In the rows, 128 means zero.
Each row of numbers belongs to one of the objects below and depends on some of the facts about them. Some rows are named. Which object is each other row?

Some facts about the objects:
ω: uses; φ: is of sort; ψ: points at
gutras | ω vota | φ 833
vikul | ω stukam | φ 475
lutil | ω grogras,mukla | φ 217
kagugrek | φ 475
viskis | φ 833
dedro | ω skigom,skelik | φ 643 | ψ flonis
fatren | φ 475
stukam | ω buklak | φ 217 | ψ ditiska
tekes | ω tuto,nuraskik,drikes | φ 643 | ψ klaskom,zubri
suber | ω zotretir,flonis | φ 643 | ψ ditiska,brepin
trostopek | φ 833 | ψ ditiska,gasudi
tuto | ω skelik | φ 833
drikes | φ 217
fliklobul | φ 833
leflun | φ 217 | ψ nagun
mukla | ω flonis,flena | φ 833
sumun | ω grogras,brogru | φ 833
dotran | ω nadre | φ 833
patin | φ 475 | ψ driskek,drikes
trutem | ω skigom | φ 475
bopar | ω plufo,rotal | φ 643
briklo | φ 833 | ψ klaskom,flonis,nesto
traskudur | ω zotretir | φ 217
dromor | ω drestam,miman,suber,tafa | φ 643
gimefas | ω sumun | φ 833 | ψ briklo
pitre | ω gasudi,klakun,vipibu | φ 643
flemel | φ 833
bidrer | φ 475 | ψ ditiska,gimefas,flonis
tekol | ω mukla | φ 643
grumok | φ 217
taklak | ω drestam,fatren | φ 643
klaskom | ω miman | φ 217 | ψ ditiska
gorek | ω gradrom,suber | φ 833 | ψ neno
vastuk | ω bidrok | φ 475 | ψ skisti,zubri
dobrik | ω dotran,sumun | φ 475
gegrim | ω vikul,lutil | φ 217
klakun | φ 217
neno | φ 833 | ψ bezu,ditiska,gimefas
flosto | ω vota,rotal | φ 217
pavetrok | ω sumun,biklaro | φ 643
bezu | φ 475 | ψ ditiska
trugasan | φ 833
menum | ω grogras,favupur | φ 475
roflin | φ 643
robra | ω brepin | φ 475
brasen | φ 643 | ψ ditiska,drikes
dafem | ω plufo,fidra | φ 643
finol | φ 643
nadre | φ 475
floklor | ω trivas | φ 833
skelik | ω fliklobul,dobrar | φ 475
foplegrik | φ 475 | ψ ditiska,flefle
nesun | φ 643 | ψ skisti,lifano,flefle
plufo | ω biplusun | φ 217
gaser | ω nadre | φ 217
tafa | ω favupur | φ 833
kluku | ω flefle | φ 217
zubri | φ 833
buklak | ω dridukle | φ 217
drestam | φ 475
nimes | φ 217 | ψ ditiska
fidra | φ 475
stastok | ω trostopek | φ 643
toskelen | ω gorek | φ 833
klastin | ω dresol,dedro | φ 833 | ψ ditiska,nagun
teflur | ω tafam | φ 217
fusta | φ 217 | ψ ditiska,flefle,nesto
dridukle | φ 475
guflem | ω grogras,tekes,fidra | φ 475
mubur | ω dresol | φ 833
listefim | ω pavetrok,suber | φ 217
trivas | ω trugasan | φ 475
veni | ω bopar,grofer | φ 475
miman | ω grogras | φ 217
zepu | ω favupur | φ 833
bradron | ω sumun,nuda,flena | φ 833
stodrum | ω mukla | φ 833
trezenik | ω plufo,fidra,zubri | φ 475
zevol | ω klaskom,plumadral | φ 475
flezar | ω nadre | φ 833
braniflor | φ 833
mazal | ω rakur,miman,tadrik | φ 833
foplek | ω dresol | φ 475
plistu | ω lutil | φ 217 | ψ drikes
biklaro | φ 833
kloklon | ω klaskom,rotal | φ 833
skisti | ω grumok | φ 217
grudil | ω nagun | φ 475 | ψ porar,neno
brogru | ω trivas,flonis | φ 833
dresol | ω dridukle | φ 217
gasos | ω pitre,dedro | φ 833 | ψ nagun
dubrisal | φ 833
ditiska | φ 833
zugek | ω kobrepe,rakur | φ 643
kobrepe | ω suber | φ 833
grevim | ω gorek | φ 475
gakem | ω vastuk,kagugrek,gutras | φ 475
zeskam | ω plumadral,dedro | φ 833
biplusun | ω lutil | φ 475 | ψ gasudi,nagun,gimefas
peflak | ω ditiska,brimi | φ 833
flena | ω trivas | φ 217
kitiklo | ω vota | φ 833
pligak | ω dromor,braniflor,teflur,biplusun,rakur,fidra,gutras | φ 833
viles | ω menum | φ 217 | ψ ditiska
nuraskik | ω grogras | φ 217
bidrok | φ 643
rakur | φ 643
kluklek | ω rotal | φ 833
driskek | φ 833
febru | ω briklunil,tafa | φ 217
briklunil | ω rotal | φ 833 | ψ brasen,fusta
nesto | ω flena,fatren | φ 217 | ψ ditiska
lutemur | ω tekes,plumadral | φ 833
gasudi | ω rotal | φ 833 | ψ bezu
tafam | ω biklaro | φ 475
favupur | φ 475
vota | ω traskudur | φ 217
lifano | φ 217 | ψ ditiska,flefle
braklun | ω dafem | φ 833
tadrik | ω nuda,fatren | φ 833 | ψ flefle,flonis
flefle | ω tuto | φ 217 | ψ ditiska
gradrom | ω favupur | φ 833
vipibu | φ 217
detru | ω biplusun,lifano | φ 475
drodrak | ω bradron | φ 833
zotretir | ω gradrom,fliklobul | φ 643
brimi | ω biplusun | φ 643 | ψ ditiska,briklunil
brepin | φ 475 | ψ bezu,gasudi,flonis,nesto
brugren | ω dresol | φ 475
skeber | ω nuraskik,guflem | φ 643
puroskom | ω skeber,dobrik | φ 643
nagun | φ 833
dobrar | ω trivas | φ 217
rotal | φ 643
grogras | ω fliklobul | φ 475
flonis | ω zotretir | φ 217 | ψ ditiska
grofer | ω brimi | φ 833
fluflek | ω skigom,plistu | φ 643
skigom | φ 217 | ψ tadrik,flonis
nuda | ω tafa | φ 475
plumadral | ω sumun,biklaro,drestam | φ 833 | ψ nagun
porar | ω lutil | φ 475

Named rows:
grumok: [132 116 113 117 156 128 141 117 130 127 155 130 145 117 124 118 120 135
 130 122 139 135 144 133 128 134 124 113]
dresol: [121 117 121 118 147 129 133 128 129 131 158 124 127 125 128 109 121 138
 138 115 150 125 135 129 124 122 118 116]
klaskom: [127 133 103 147 137 104 129 105 137 136  88 118 106 110 120 168 132 122
 136  99 139 119 129 128 123 126 139 132]
grudil: [136 121 134 124 121 156 128 131 149 128 121 120 146 151 122 139 148 108
 112 108 136 129 150 124 122 121 127 149]
bidrer: [148 124 139 122 133 139 130 122 155 130 100 125 147 144 112 126 154 100
 114  80 128 136 160 122 122 132 134 145]
tafam: [128 123 138 119 125 144 134 131 132 118 148 136 135 129 140 131 118 135
 125 109 115 137 137 129 126 119 130 136]
trivas: [126 121 188 109 126 147 134 165 134 114 178 112 103 151 150  87 130 148
 153  85 134 118 133 120 116  91 111 130]
trutem: [128 124 135 120 126 141 131 128 130 117 149 133 133 129 137 129 121 131
 124 111 106 135 134 129 128 118 125 138]
pavetrok: [113 129 135 132 132 137 125 148 130 130 125 128 128 131 155 133 123 125
 138 162 130 144 145 130 129 125 128 120]
finol: [123 127 128 129 140 136 130 129 132 126 137 130 142 125 138 110 132 124
 130 161 114 153 146 127 131 129 123 110]
briklo: [144 133 142 135 129 118 137 115 141 141 109 138 140 133 109 125 156 111
 119 108 145 124 127 117 125 147 139 119]
floklor: [127 129 167 120 122 129 130 152 122 128 159 130 112 145 137  98 129 143
 142 129 147 109 103 123 124 120 123 117]
nagun: [131 153 135 118 129 109 163  76 122 138 131 112 123 140 140  93 138 149
 125 152 132 137 104 110 125 165 133 135]
braklun: [123 130 132 127 119 125 126 131 117 130 145 143 128 130 126 118 124 132
 126 140 127 120 103 129 130 135 130 121]
grofer: [117 131 131 130 113 130 121 134 118 134 152 147 121 128 122 104 122 137
 128 136 130 119 100 126 128 125 126 123]
zubri: [137 142 146 140 139  94 150  89 128 127 143 154 125 102 124 121 133 132
 135  91 110 135 106 120 128 148 145  98]
peflak: [121 130 132 129 117 127 126 129 118 132 152 145 130 130 124 110 124 135
 128 136 131 124 105 126 130 131 130 121]
bradron: [120 131 153 128 117 127 128 149 120 131 144 139 118 139 142 130 119 135
 136 138 152 115 108 127 126 128 129 124]
kitiklo: [127 133 129 129 118 124 122 133 114 125 144 133 127 132 118 118 127 135
 123 139 122 114  99 127 132 130 122 124]

Which object is each row?
No name comes twice in this set of rows, the named rows included.
[105 132 116 138 127 140 119 141 129 131 115 135 128 124 152 149 118 121
 134 167 119 146 138 133 130 125 128 126]	skeber
[114 125 123 124 114 151 124 128 130 123 151 140 122 129 132 109 117 132
 123 102 106 134 126 126 124 108 126 142]	detru
[110 125 116 143 111 141 104 143 140 152  80 136  91 130 108  74 139 106
 133 112 131 139 159 118 119 106 136 134]	brimi
[127 133 125 135 131 122 118 149 124 115 105 109 135 132 144 162 132 124
 133 177 111 134 134 135 136 127 119 124]	dromor
[138 135 129 131 122 115 128 128 115 125 124 137 147 124 133 167 118 129
 118 159 128 124 108 136 138 153 134 125]	zepu
[159 136 150 137 134  97 135 136 130 111 107  44  86 135 131 197 166 135
 152 123 153  82 109 126 128 105 114 128]	flonis
[145 129 135 130 124 144 153  95 149 131 131 109 131 134 123 134 153 117
 114 107 131 139 145 115 125 124 138 142]	bezu
[131 136 112 103 156 110 134 108 134 136  91 108 142 144 125  92 130 133
 129 116 143 132 147 125 119 159 112 142]	leflun
[133 132 138 138 148 108 117 132 148 129  75 143 139 117 116 113 149 103
 136  94  99 151 167 126 125 139 134 107]	nesun
[116 138 128 145 138 115 114 135 145 131  67 149 126 120 137 146 134 104
 140 109 109 145 152 132 124 135 140 117]	tekes

The same objects again, as new rows of numbers:
Some rows with their names:
klaskom: [ 79 148 179  89 104 115 162 175 133 152 124 127 123 110  83 124 191 133
 131 131 108 124 162 167 127 156 169  97 125 145 136 160 137 137 129]
grofer: [ 75 135 172 110 102 156 155 189  92 130 116 140 140 111  90 132 146 142
 122 127  78 122 148 114 145 148 150  92 151 151 134 139 105  95 125]
dedro: [ 59 141 203 111  84 128 150 167 112 126 143  94 137 179 104 133 154 119
 106 124 107 129 153 145 106 158 175  84 136 169 124 121 136 149 134]
bradron: [103 141 167 120 135 151 163 165 129 140 133 136 133 143 114 132 168 126
 135 162 115 129 148 105 107 147 127  76 115 184 123 151 117 116 116]
dobrik: [ 81 105 175 118 134 127 157 167 131 163 137 135 134 144 131 118 149 122
 137 156 118 131 149 132  92 156 127  88 111 174 134 160 109 114 108]
mukla: [ 89 139 170 114 121 160 172 172 124 138 131 138 135 147 116 129 171 124
 118 130 107 122 155 124  99 144 130  78 119 175 128 147 111 113 133]
skeber: [ 81 121 185 115 116 123 171 174 119 158 128 128 142 156 112 128 163 122
 119 142 119 124 137 119 116 154 145  81 118 184 112 164 126 118 110]
kagugrek: [ 49  94 172 101 121 132 170 195 111 162 123 151 120 123  84 126 142 141
 127 122  96 115 145 140 109 152 140  99 138 145 137 160  88  86 122]
gaser: [ 78 126 155 108 113 123 149 172 131 160 147 136 140 109 138 112 159 111
 129 159 126 130 135 113 103 157 154  79 122 162 103 167 109 113  95]
tadrik: [ 85 150 169  99 137 146 160 165 131 136 135 127 112 133  77 152 171 132
 151 166 105 124 155 127 107 152 159  89 137 166 131 145 138 140 120]
brimi: [ 32 121 194  91  80 128 162 179 102 120 119 123 127 148  42 148 149 131
 129 139  97 124 155 136 151 158 192  98 143 140 123 151 142 112 130]
flonis: [ 85 148 180  82 118  97 159 174 134 149 138 138 109 113  87 132 202 115
 118 126 115 128 157 179 104 158 133  83 116 157 122 167 126 145 129]
kluku: [ 82 132 164 112  99 124 153 180 123 147 144 124 153 124 152 111 163 112
 121 140 116 133 146 117 112 159 148  79 121 161 120 158 114 121 111]
porar: [ 92 121 197 130 107  94 125 191 107 139 126 123 120 129 114 119 149 126
 128 144  99 136 154 142 118 165 109  90 130 171 144 136 126 137 127]
skigom: [ 42 146 188  91  81 141 160 166 127 117 149  95 135 158 110 129 176 109
 117  96 105 119 165 155 101 150 181  86 140 135 127 131 112 139 156]
gegrim: [ 92 144 180 118  77 126 146 194 109 141 132 108 168 124 150 102 153 118
 123 141 106 137 152 112 141 163 152  83 130 164 123 141 121 126 111]
drestam: [ 72 104 174 109 131 130 187 173 133 153 128 144 117 161 106 125 168 124
 120 106 110 119 156 157  91 151 123  93 112 163 140 164  97  96 140]
grudil: [ 23  87 175 113 105 115 104 168 106 136 153 127 103 112  97 137 115 123
 141 162 112 127 124 123  76 166 149  96 157 143 116 131 108 119 103]
vota: [ 67 127 165  96 100 119 181 195 117 150 118 141 140 109  95 129 182 131
 125 111 105 123 144 132 135 147 146  92 132 139 130 170  94  94 133]

Which object is each row?
No name comes twice in this set of rows, the named rows included.
[ 16 101 189  80  95 133 137 146 110 124 144 140 109 122  63 133 129  95
 114 168 102 123 139 154 118 168 187  87 117 158  84 159 136 107  92]	brasen
[ 72 142 172  99 104 110 151 165 135 133 137 122 122 124  92 135 189 120
 153 167 123 138 154 129 126 158 166  96 126 144 128 159 149 139 125]	viles
[ 80 104 178 115 135 128 174 178 135 160 127 137 122 153 112 123 169 127
 129 136 118 119 155 144  98 150 118  96 113 166 135 166 104  99 135]	nuda
[ 69 143 181  95 112 153 156 166 111 109 120 143 119 128  57 149 159 122
 138 159  87 125 170 140 144 157 158  99 131 145 130 146 137 110 128]	briklunil
[ 60 112 176  99 116 126 203 185 118 153 119 147 130 156  75 148 183 133
 108 112 119 108 143 139 113 143 139  87 127 161 124 175 101  92 129]	rakur
[ 57 102 179 106 115 133 185 189 119 152 114 150 120 148  90 126 166 136
 119 102  97 114 157 162 109 148 133 105 128 145 146 158  89  87 151]	fidra
[107 146 178 130 115 159 146 170 111 128 134 112 150 151 141 114 154 122
 125 153 102 131 153 105 117 155 141  77 122 178 125 128 123 125 116]	zeskam
[111 143 166 129 127 134 153 196 101 143 112 138 146 110 104 128 148 146
 159 180  90 138 146  80 158 152 135  90 140 183 134 150 128 114 110]	pligak
[ 16  99 178 105 100 131 120 158 115 128 151 124  98 115  78 132 126 119
 146 155 113 122 140 140  84 163 179 102 152 138 124 131 119 123 118]	bidrer
[ 20 115 171  90 103 169 123 138 116 111 150 152  93 108  64 144 141 119
 121 149 104 115 128 133  73 155 188  91 151 139 112 130 110 118 117]	trostopek
[ 40  90 171 107 119 137 127 167 109 163 145 142 123 106 127 108 107 125
 128 158  95 117 129 129  91 169 158  90 134 166 107 151  90  99  82]	robra
[ 86 125 165 141  84 173 150 146 132 103 120 156 124 147  96 113 187 139
 129 151 135 129 135 103 107 154 159  87 107 156 154 142 143 131 149]	plumadral

The same objects again, as new rows of numbers:
Some objects and their rows:
traskudur: [151 151 184 136 146 128 115 120 153 125 127  88 106 140 125 111 112 129
 126 105 176 134 134 143 171 147 146  89 141 130 110]
zotretir: [145 157 171 117 153 102 108 145 149 127 133  71  93 151 125 129 108 126
 130  87 178 147 127 162 161 152 168  81 126 103 152]
flonis: [112 166 211 131 133  88 102 105 147 140 117  63 118 119 130 135 116 117
 134  71 175  98 139 149 209 147 134 102 146 148 117]
skigom: [136 114 144 168  91 103  82 123 114 152 150 137 122 105 143 193 179 132
 127 125 125 113 142 134 110 118 120 121 102 150  86]
tadrik: [133 143 173 146 134  77 110 108 141 140 150 122 108 112 163 135 129 116
 137 123 143 152 146 134 170 150 128 175 124 129 108]
bradron: [145 150 165 132 148 100 146 140 160 121 127 126 119 115 142 110 113 110
 134 136 162 147 157 121 158 135 128 143 129 124 125]
trivas: [117 154 187 152 124 131 133 126 182 121 120 102 135  94 126  94 166  98
  92 109 191 129 173 103 176 110  82 130 126 153 108]
brasen: [ 90 125 114 171 107 112 111 171 147 168 154 122 128 130 154 202 144 145
 132 121 101 119 133 140  95 111 124  91 110 148 109]
toskelen: [153 144 153 135 143 115 139 132 159 123 133 120 107 129 144 122 107 118
 131 138 157 144 144 131 151 143 140 136 128 122 103]
gasudi: [178 130  79 137 130 154 173  48 173 161 170 134  79 167 190 154  65 129
 111 190 119 143 117 120 179 174 159 104 143 126   6]
flezar: [147 139 149 139 137 118 142 134 160 126 135 131 113 123 151 125 113 117
 125 146 151 142 148 123 141 139 133 140 125 127 103]
kluku: [146 129 162 146 128 129 137 117 148 122 140 139 123 124 147 110 105 123
 128 131 150 142 145 125 134 139 134 118 138 123 109]
tuto: [149 143 154 135 143 113 146 132 161 121 135 130 114 123 150 115 109 115
 126 142 155 147 150 121 149 142 134 144 132 122 106]
tekes: [130 127 138 141 140  85 145 126 142 146 157 137 122 125 158 136  92 120
 131 124 132 166 141 131 134 143 142 121 128 104 152]
miman: [167 107 152 124 148  70 165 157  94 106 148 175 132 135 129 124  32 121
 166 113 110 186 123 144 100 143 192 140 147  69 202]
skeber: [142 125 141 133 142 103 150 134 139 122 153 144 118 130 156 122  92 117
 123 128 142 163 140 133 115 142 154 124 130  92 151]
dresol: [136 136 169 152 127 142 141 108 162 128 138 138 127 115 153  98 123 114
 111 143 162 135 156 109 143 137 113 119 141 139  91]
kagugrek: [138 110 126 163  91 135 109 154 138 128 146 131 119 120 124 191 175 126
 107 124 131 117 136 135  95 102 134 123  99 130  91]
bidrok: [131 113 119 156 101 125 101 152 139 135 150 131 114 123 145 188 174 131
 109 134 137 115 146 139  78 114 134  97  95 125 104]

Rows to name:
No name comes twice in this set of rows, the named rows included.
[151 165 159 124 154  93 129 131 156 151 127  79  99 143 129 138  93 126
 144 115 156 152 132 144 198 152 149 100 127 134 113]	gorek
[162 124 139 150 125 170 144  78 162 126 166 142  97 160 177 117  91 134
 114 162 138 140 123 130 141 167 156 112 155 119  41]	flosto
[155 133 134 164 106 110  92 162 147 139 125 142 129 111 140 201 155 106
  93 155 133 131 139 147  96 114 149 114  79 142  81]	nagun
[134 114 132 173 104 136 104 169 127 140 149 139 121 128 128 179 161 152
 141 133 115 125 138 132  86 110 122  93 113 150  95]	drikes
[102 119 149 179  88 115  94 145 130 146 143 138 141 109 150 204 151 131
 128 116 106  93 132 144  95 114 131 123 117 154  87]	lifano
[136 124 133 143 131 131 152 111 164 130 160 149 114 130 175 114 106 115
 107 152 151 152 149 118 116 145 137 125 131 108 113]	dafem
[136 130 138 142 130 132 139 113 160 129 155 132 107 133 166 125 119 121
 107 142 154 143 141 132 125 144 142 114 133 108 107]	pitre
[160 105 141 119 146  58 166 174  94 101 147 159 129 134 110 139  44 115
 155  88 108 198 115 150 103 128 201 162 138  53 219]	grogras
[134 127 102 145 101  97 132 151 138 166 131 124 127 112 134 219 136 127
 137 141 108 102 141 125 128 112 129  98 100 161  84]	neno
[125 135 155 141 128  91 127  93 151 151 157 121 114 112 169 126 133 113
 115 123 155 149 152 124 156 145 119 132 125 120 120]	dedro
[117 126 128 151  95 120 119 169 150 128 127 130 129 113 145 212 146 122
 126 137 121  74 140 138  96 113 143 130 111 141  81]	ditiska
[151 136 163 146 131 148 134  98 157 122 144 121 106 142 151 109 103 127
 117 136 158 139 134 129 156 152 143 108 149 126  78]	vota
[102 119 137 171  89 116 109 149 140 144 142 123 133 115 140 213 157 122
 109 108 113 101 127 144 110 103 133 137 111 136  88]	foplegrik
[138 132 163 141 133 118 145 133 151 113 138 118 120 125 127 117 111 111
 114 108 157 153 140 126 148 125 135 138 131 110 129]	skelik
[156 128 156 119 156  62 163 170 123 112 134 154 129 120 128 120  59 110
 162 120 132 177 142 134 125 137 167 160 131  88 187]	sumun

